Here is a tiny trained network, its code and every weight. The questions are about switching its units off for an input and a class, where a switched-off unit gives its printed mean instead of its output.

import numpy as np


def w(rows, s, z=0):
    codes = np.array(rows[::2]) - 128.0
    scale = np.full(codes.shape[1], s)
    scale[-1] = z or s
    return codes * scale


def f(y):
    return y / 2 * (1 + np.tanh(0.7978845608 * (y + 0.044715 * y**3)))


def log_softmax(a):
    a = a - a.max(-1, keepdims=True)
    return a - np.log(np.exp(a).sum(-1, keepdims=True))


def net(x, mask):
    res = np.array(x, float).reshape(1, 8) / 4 @ E
    y = f(res @ A[0][:, :-1].T + A[0][:, -1])
    res = res + np.where(mask, y, B[0][:, -1]) @ B[0][:, :-1]
    return log_softmax(res[-1] @ U[:, :-1].T + U[:, -1])


A, B = {}, {}
E = w([
[99,164,97,61,159,107,71,126,128,145],'x0',
[86,161,88,179,224,53,117,83,118,20],'x1',
[141,237,123,85,105,164,175,175,74,98],'x2',
[231,122,68,139,47,72,2,41,188,150],'x3',
[32,132,125,186,163,94,103,215,212,123],'x4',
[64,165,50,87,127,221,121,152,87,175],'x5',
[175,138,200,51,167,85,167,99,22,133],'x6',
[176,60,138,90,202,114,94,148,109,90],'x7',
],0.0082)
A[0] = w([
[48,244,84,114,194,125,138,141,84,89,229],'neuron 1',
[121,152,127,155,164,71,104,112,100,124,114],'neuron 2',
[113,114,136,216,131,95,214,161,108,116,227],'neuron 3',
[116,49,163,77,238,106,161,171,79,94,75],'neuron 4',
[158,177,55,121,70,182,107,73,99,140,124],'neuron 5',
[129,157,113,135,209,6,53,22,154,56,222],'neuron 6',
[116,153,176,190,125,108,230,145,165,100,71],'neuron 7',
[153,39,152,136,151,73,57,101,131,151,244],'neuron 8',
[140,140,131,103,135,151,170,105,184,94,66],'neuron 9',
[231,159,196,22,146,70,161,98,91,83,255],'neuron 10',
[77,192,119,96,146,123,142,155,164,107,214],'neuron 11',
],0.013,0.0026)
B[0] = w([
[26,165,144,107,139,117,132,161,121,91,211],'neuron 1',
[127,108,105,118,102,150,125,141,156,96,162],'neuron 2',
[127,155,129,145,100,166,124,105,111,88,182],'neuron 3',
[128,128,111,176,251,116,124,125,116,154,203],'neuron 4',
[153,149,148,127,141,117,124,52,148,102,194],'neuron 5',
[165,100,143,190,69,184,112,84,152,50,251],'neuron 6',
[87,159,135,133,90,148,105,137,139,58,177],'neuron 7',
[124,73,109,96,128,115,115,99,179,113,204],'neuron 8',
[112,119,119,128,132,121,100,134,126,103,129],'neuron 9',
[125,173,124,53,147,106,145,84,127,177,226],'neuron 10',
[104,123,133,121,150,140,143,125,87,79,175],'neuron 11',
],0.02,0.022)
U = w([
[113,107,146,178,69,164,101,163,123,76,76],'0',
[91,155,140,94,191,122,149,124,84,123,218],'1',
[162,71,130,144,106,140,74,53,194,90,222],'2',
[208,128,150,56,70,87,142,105,126,185,72],'3',
[163,80,114,168,192,101,130,167,95,183,4],'4',
[170,2,90,108,120,74,93,149,173,177,38],'5',
],0.0099,0.0031)

Each question gives the input, the list of numbers given to net, and the class t.
The units are the neurons (one row each of A and B). Each row of codes is followed by its name. A weight is (code - 128) times the scale printed after its matrix; where a second scale follows, it is the last column's (A, B and U).
mask holds one flag per neuron, in row order. A switched-off neuron (its flag False) gives its mean, the last column of its row in B, instead of its output. The means were averaged over made-up inputs and are rounded, as every weight is.
A unit's drop is (log p(t) with every unit on - log p(t) with that unit switched off) / (log p(t) with every unit on - log p(t) with every unit switched off).
The circuit of an input: a set's keep is (log p(t) with only the set's units on - log p(t) with every unit switched off) / (log p(t) with every unit on - log p(t) with every unit switched off). Starting from all 11 units, units are removed one at a time, each time the one whose removal leaves the highest keep (on an exact tie, the one counted first), for as long as the keep stays at least 0.8.
units of the circuit, in order: the units of the circuit, biggest drop first
most important unit: the unit with the biggest drop
top k neurons: the k neurons with the biggest drops, biggest first
drop of u: that unit's drop, to one decimal
input [-5,-6,1,2,1,-6,3,-4], class 3: units of the circuit, in order -> (neuron 6; neuron 4)
input [2,0,4,3,4,-3,8,-2], class 3: top neuron -> (neuron 10)
input [-3,8,5,2,-4,2,2,-8], class 0: units of the circuit, in order -> (neuron 1; neuron 4)
input [-4,-8,-6,0,-8,-1,1,7], class 3: units of the circuit, in order -> (neuron 10; neuron 6)
input [-7,7,5,-6,-5,-3,-1,-7], class 0: top 2 neurons -> (neuron 7; neuron 3)
input [1,8,3,-4,1,-4,0,3], class 0: units of the circuit, in order -> (neuron 6; neuron 1)
input [-4,2,-7,-5,-4,4,-3,4], class 4: top 2 neurons -> (neuron 6; neuron 1)
input [6,-8,2,3,8,0,-8,-4], class 0: top 3 neurons -> (neuron 10; neuron 8; neuron 4)
input [-4,1,-2,-4,6,6,0,-8], class 0: top 4 neurons -> (neuron 10; neuron 4; neuron 7; neuron 3)
input [0,-8,0,-5,1,0,3,5], class 4: units of the circuit, in order -> (neuron 1; neuron 4; neuron 5)
input [-1,-5,-5,2,-4,-3,2,5], class 5: top 2 neurons -> (neuron 8; neuron 6)
input [7,5,4,3,7,6,5,-4], class 0: top 2 neurons -> (neuron 10; neuron 6)
input [2,-8,-1,0,3,-5,-5,-8], class 0: top 3 neurons -> (neuron 10; neuron 8; neuron 5)
input [8,-8,1,5,-5,8,5,-4], class 3: most important unit -> neuron 6
input [3,-6,5,0,-5,7,7,2], class 3: top 2 neurons -> (neuron 10; neuron 11)
input [-1,2,-6,-6,-7,-4,4,-1], class 1: top 2 neurons -> (neuron 4; neuron 10)
input [-8,-4,3,3,2,1,-1,2], class 0: top 4 neurons -> (neuron 10; neuron 8; neuron 4; neuron 6)
input [0,-5,0,-5,3,-8,-2,3], class 1: top 3 neurons -> (neuron 6; neuron 4; neuron 2)
input [-1,-6,7,7,8,-7,3,5], class 3: top 2 neurons -> (neuron 10; neuron 6)
input [-5,6,-7,-6,-8,6,3,6], class 1: most important unit -> neuron 10
input [0,0,7,-2,-5,-3,-4,0], class 1: drop of neuron 5 -> 0.0
input [7,-1,3,5,2,3,6,-8], class 1: drop of neuron 6 -> 0.4
input [-3,1,-8,-5,5,-4,-4,-2], class 0: drop of neuron 7 -> 0.4
